Below is a small trained network, with its code and all its weights. Each question gives an input and a class and asks what happens when units are switched off, that is, made to give their printed mean instead of their output.

import numpy as np


def w(rows, s, z=0):
    codes = np.array(rows[::2]) - 128.0
    scale = np.full(codes.shape[1], s)
    scale[-1] = z or s
    return codes * scale


def f(y):
    return np.maximum(y, 0)


def log_softmax(a):
    a = a - a.max(-1, keepdims=True)
    return a - np.log(np.exp(a).sum(-1, keepdims=True))


def net(x, mask):
    res = np.array(x, float).reshape(1, 4) / 4 @ E
    y = f(res @ A[0][:, :-1].T + A[0][:, -1])
    res = res + np.where(mask, y, B[0][:, -1]) @ B[0][:, :-1]
    return log_softmax(res[-1] @ U[:, :-1].T + U[:, -1])


A, B = {}, {}
E = w([
[128,128,128,127,128,127,129,128,127,129],'x0',
[150,132,136,2,129,142,103,213,115,143],'x1',
[98,222,148,122,101,57,88,119,114,32],'x2',
[3,140,123,98,110,174,110,86,100,156],'x3',
],0.0084)
A[0] = w([
[144,131,132,237,124,89,140,61,141,88,76],'n0',
[1,146,134,70,123,138,119,101,112,127,116],'n1',
[137,130,115,115,127,115,118,139,112,116,107],'n2',
[100,97,118,162,136,186,148,92,116,196,135],'n3',
[220,76,124,123,131,217,149,168,149,235,46],'n4',
[143,137,130,216,130,90,133,89,139,100,65],'n5',
[103,121,130,47,130,190,107,188,136,160,6],'n6',
[110,101,109,159,134,166,140,94,114,170,144],'n7',
[114,166,142,128,99,118,138,118,154,118,188],'n8',
[238,98,133,214,135,121,136,141,147,139,18],'n9',
[66,132,138,89,127,131,130,110,129,133,90],'n10',
[86,100,108,175,129,172,137,66,114,179,142],'n11',
[112,112,114,153,133,156,134,104,124,159,142],'n12',
[83,105,132,169,130,165,135,81,121,166,144],'n13',
[183,71,129,128,138,178,151,151,134,221,207],'n14',
[121,130,130,232,131,88,134,74,139,91,185],'n15',
[22,153,130,57,121,143,115,109,112,128,2],'n16',
[183,150,123,89,122,89,125,172,114,98,132],'n17',
[187,143,113,75,137,74,124,181,109,76,122],'n18',
[48,139,144,172,125,112,116,94,136,104,42],'n19',
],0.0081,0.0058)
B[0] = w([
[208,110,111,85,143,104,114,193,28,120,196],'n0',
[180,98,73,156,143,158,142,80,46,152,208],'n1',
[116,133,140,134,122,123,132,142,143,119,138],'n2',
[69,166,174,133,112,107,126,135,216,107,204],'n3',
[231,104,110,84,148,86,108,212,6,110,224],'n4',
[171,111,126,93,133,103,116,202,64,118,174],'n5',
[96,147,80,206,119,155,149,21,87,122,174],'n6',
[95,152,166,131,117,111,123,137,197,113,186],'n7',
[163,91,123,125,138,140,152,169,114,164,176],'n8',
[53,157,83,138,107,186,127,30,61,146,179],'n9',
[171,117,103,142,139,112,135,131,68,111,159],'n10',
[83,159,177,125,118,112,121,129,234,108,204],'n11',
[103,142,157,122,116,120,124,135,177,121,171],'n12',
[87,153,171,123,116,118,132,126,214,123,192],'n13',
[127,129,63,169,128,160,133,33,41,128,254],'n14',
[132,112,65,128,134,181,132,65,42,161,224],'n15',
[225,101,118,100,147,87,114,208,39,109,172],'n16',
[101,123,170,122,126,104,128,175,194,126,190],'n17',
[85,130,180,123,124,104,126,187,213,132,201],'n18',
[63,149,129,159,114,159,145,71,175,139,159],'n19',
],0.011,0.0086)
U = w([
[105,139,97,168,115,161,140,49,116,146,10],'0',
[178,92,124,99,152,105,114,193,107,119,250],'1',
[86,155,210,129,104,111,125,146,246,112,118],'2',
],0.014,0.0019)

Each question gives the input, the list of numbers given to net, and the class t.
The units are the neurons (one row each of A and B). Each row of codes is followed by its name. A weight is (code - 128) times the scale printed after its matrix; where a second scale follows, it is the last column's (A, B and U).
mask holds one flag per neuron, in row order. A switched-off neuron (its flag False) gives its mean, the last column of its row in B, instead of its output. The means were averaged over made-up inputs and are rounded, as every weight is.
A unit's drop is (log p(t) with every unit on - log p(t) with that unit switched off) / (log p(t) with every unit on - log p(t) with every unit switched off).
The circuit of an input: a set's keep is (log p(t) with only the set's units on - log p(t) with every unit switched off) / (log p(t) with every unit on - log p(t) with every unit switched off). Starting from the 12 units with the biggest drops (on a tie, the unit counted first), units are removed one at a time, each time the one whose removal leaves the highest keep (on an exact tie, the one counted first), for as long as the keep stays at least 0.8.
units of the circuit, in order: the units of the circuit, biggest drop first
most important unit: the unit with the biggest drop
k most important neurons: the k neurons with the biggest drops, biggest first
drop when u is switched off: that unit's drop, to one decimal
input [-6,8,-7,4], class 0: most important unit => n6
input [-6,7,0,3], class 0: 4 most important neurons => n6, n4, n0, n5
input [8,-1,-3,-7], class 0: 3 most important neurons => n9, n14, n16
input [-7,-6,3,-2], class 1: 3 most important neurons => n0, n5, n14
input [-5,-2,-8,1], class 2: 2 most important neurons => n3, n11
input [5,-3,-5,-7], class 0: 2 most important neurons => n9, n14
input [2,-2,-4,-7], class 0: 3 most important neurons => n9, n14, n16
input [-4,-3,0,-6], class 0: 2 most important neurons => n9, n4
input [5,3,5,7], class 1: 2 most important neurons => n16, n14
input [6,0,-8,-5], class 0: 4 most important neurons => n14, n9, n0, n16
input [6,-8,1,-5], class 1: 3 most important neurons => n0, n5, n14
input [6,8,-1,3], class 0: 3 most important neurons => n6, n0, n5
input [7,3,3,5], class 1: 4 most important neurons => n16, n14, n9, n15
input [-4,-1,-4,-8], class 0: units of the circuit, in order => n9
input [4,-1,-1,5], class 2: drop when n14 is switched off => 0.2
input [7,1,8,0], class 2: drop when n5 is switched off => 0.2
input [8,-4,-5,5], class 2: drop when n19 is switched off => 0.0
